Here is a tiny trained network, its code and every weight. The questions are about switching its units off for an input and a class, where a switched-off unit gives its printed mean instead of its output.

import numpy as np


def w(rows, s, z=0):
    codes = np.array(rows[::2]) - 128.0
    scale = np.full(codes.shape[1], s)
    scale[-1] = z or s
    return codes * scale


def norm(h):
    return h / np.sqrt((h * h).mean(-1, keepdims=True) + 1e-5)


def f(y):
    return y / 2 * (1 + np.tanh(0.7978845608 * (y + 0.044715 * y**3)))


def log_softmax(a):
    a = a - a.max(-1, keepdims=True)
    return a - np.log(np.exp(a).sum(-1, keepdims=True))


def net(x, mask):
    res = np.array(x, float).reshape(1, 5) / 4 @ E
    u = 0
    for l in range(3):
        y = f(norm(res) @ A[l][:, :-1].T + A[l][:, -1])
        res = res + np.where(mask[u : u + 4], y, B[l][:, -1]) @ B[l][:, :-1]
        u += 4
    return log_softmax(norm(res)[-1] @ U[:, :-1].T + U[:, -1])


A, B = {}, {}
E = w([
[91,125,226,24,139],'x0',
[40,95,68,90,30],'x1',
[19,35,159,222,191],'x2',
[48,253,154,215,81],'x3',
[129,126,130,128,127],'x4',
],0.0029)
A[0] = w([
[113,37,86,75,64,193],'0.n0',
[102,192,79,107,198,254],'0.n1',
[211,62,48,254,57,45],'0.n2',
[137,52,102,152,53,231],'0.n3',
],0.0049,0.0023)
B[0] = w([
[88,130,130,157,76,252],'0.n0',
[133,3,205,159,20,241],'0.n1',
[100,226,113,104,199,223],'0.n2',
[99,105,67,36,104,243],'0.n3',
],0.0058,0.0017)
A[1] = w([
[86,150,115,82,164,66],'1.n0',
[64,124,237,31,148,75],'1.n1',
[154,138,15,214,147,143],'1.n2',
[67,253,192,160,76,4],'1.n3',
],0.0067,0.0029)
B[1] = w([
[164,82,203,113,134,101],'1.n0',
[115,223,22,63,203,249],'1.n1',
[94,176,131,2,186,245],'1.n2',
[155,102,50,226,155,232],'1.n3',
],0.0076,0.0021)
A[2] = w([
[188,2,128,23,158,251],'2.n0',
[211,132,198,154,222,160],'2.n1',
[211,181,105,91,8,46],'2.n2',
[10,49,144,141,201,24],'2.n3',
],0.0077,0.0021)
B[2] = w([
[102,147,130,220,149,253],'2.n0',
[69,95,92,56,31,196],'2.n1',
[172,108,190,118,156,186],'2.n2',
[254,153,178,96,111,203],'2.n3',
],0.0095,0.0049)
U = w([
[95,215,106,32,223,174],'0',
[253,112,244,113,110,42],'1',
[94,90,113,231,153,241],'2',
[51,61,137,46,8,9],'3',
],0.013,0.0012)

Each question gives the input, the list of numbers given to net, and the class t.
The units are the neurons (one row each of A and B). Each row of codes is followed by its name. A weight is (code - 128) times the scale printed after its matrix; where a second scale follows, it is the last column's (A, B and U).
mask holds one flag per neuron, layer by layer. A switched-off neuron (its flag False) gives its mean, the last column of its row in B, instead of its output. The means were averaged over made-up inputs and are rounded, as every weight is.
A unit's drop is (log p(t) with every unit on - log p(t) with that unit switched off) / (log p(t) with every unit on - log p(t) with every unit switched off).
The circuit of an input: a set's keep is (log p(t) with only the set's units on - log p(t) with every unit switched off) / (log p(t) with every unit on - log p(t) with every unit switched off). Starting from all 12 units, units are removed one at a time, each time the one whose removal leaves the highest keep (on an exact tie, the one counted first), for as long as the keep stays at least 0.8.
circuit, biggest first: the units of the circuit, biggest drop first
unit that matters most: the unit with the biggest drop
top k neurons: the k neurons with the biggest drops, biggest first
top k neurons in layer l: the k neurons of layer l with the biggest drops, biggest first
input [-7,-6,4,1,-4], class 0: unit that matters most => 1.n2
input [-6,8,-8,2,-3], class 1: top 2 neurons => [2.n2 1.n1]
input [7,6,5,1,-6], class 0: top 2 neurons => [1.n1 2.n1]
input [6,-1,-5,-8,6], class 2: top 3 neurons => [2.n0 1.n2 0.n2]
input [-5,-8,-2,-4,7], class 3: top 2 neurons => [2.n1 1.n1]
input [-6,4,5,-4,-8], class 0: top 2 neurons => [0.n2 1.n2]
input [-8,8,-4,7,1], class 0: top 2 neurons in layer 2 => [2.n1 2.n0]
input [-7,-6,3,7,2], class 0: top 3 neurons => [1.n2 2.n0 0.n0]
input [3,-1,-1,-4,5], class 2: top 4 neurons => [0.n2 2.n0 1.n2 2.n3]
input [5,-7,-4,3,3], class 3: circuit, biggest first => [2.n1 1.n2]
input [-1,5,-2,5,-8], class 2: top 4 neurons => [1.n3 2.n1 2.n3 1.n2]
input [4,-8,-7,-2,5], class 3: top 3 neurons => [2.n1 0.n3 2.n3]
input [-1,-4,-7,-8,-2], class 2: top 2 neurons => [2.n0 2.n3]
input [4,-6,8,-2,7], class 1: unit that matters most => 2.n3
input [2,4,0,-5,-8], class 2: top 2 neurons in layer 2 => [2.n0 2.n1]
input [-1,4,-6,0,7], class 1: top 2 neurons in layer 2 => [2.n2 2.n1]
input [-5,8,8,-7,2], class 1: top 2 neurons in layer 2 => [2.n3 2.n1]
input [6,-8,-3,-6,3], class 3: top 2 neurons in layer 0 => [0.n3 0.n2]
input [-5,4,-2,-6,-5], class 2: top 3 neurons in layer 2 => [2.n0 2.n1 2.n3]
input [3,6,-3,7,6], class 2: top 2 neurons in layer 2 => [2.n1 2.n3]
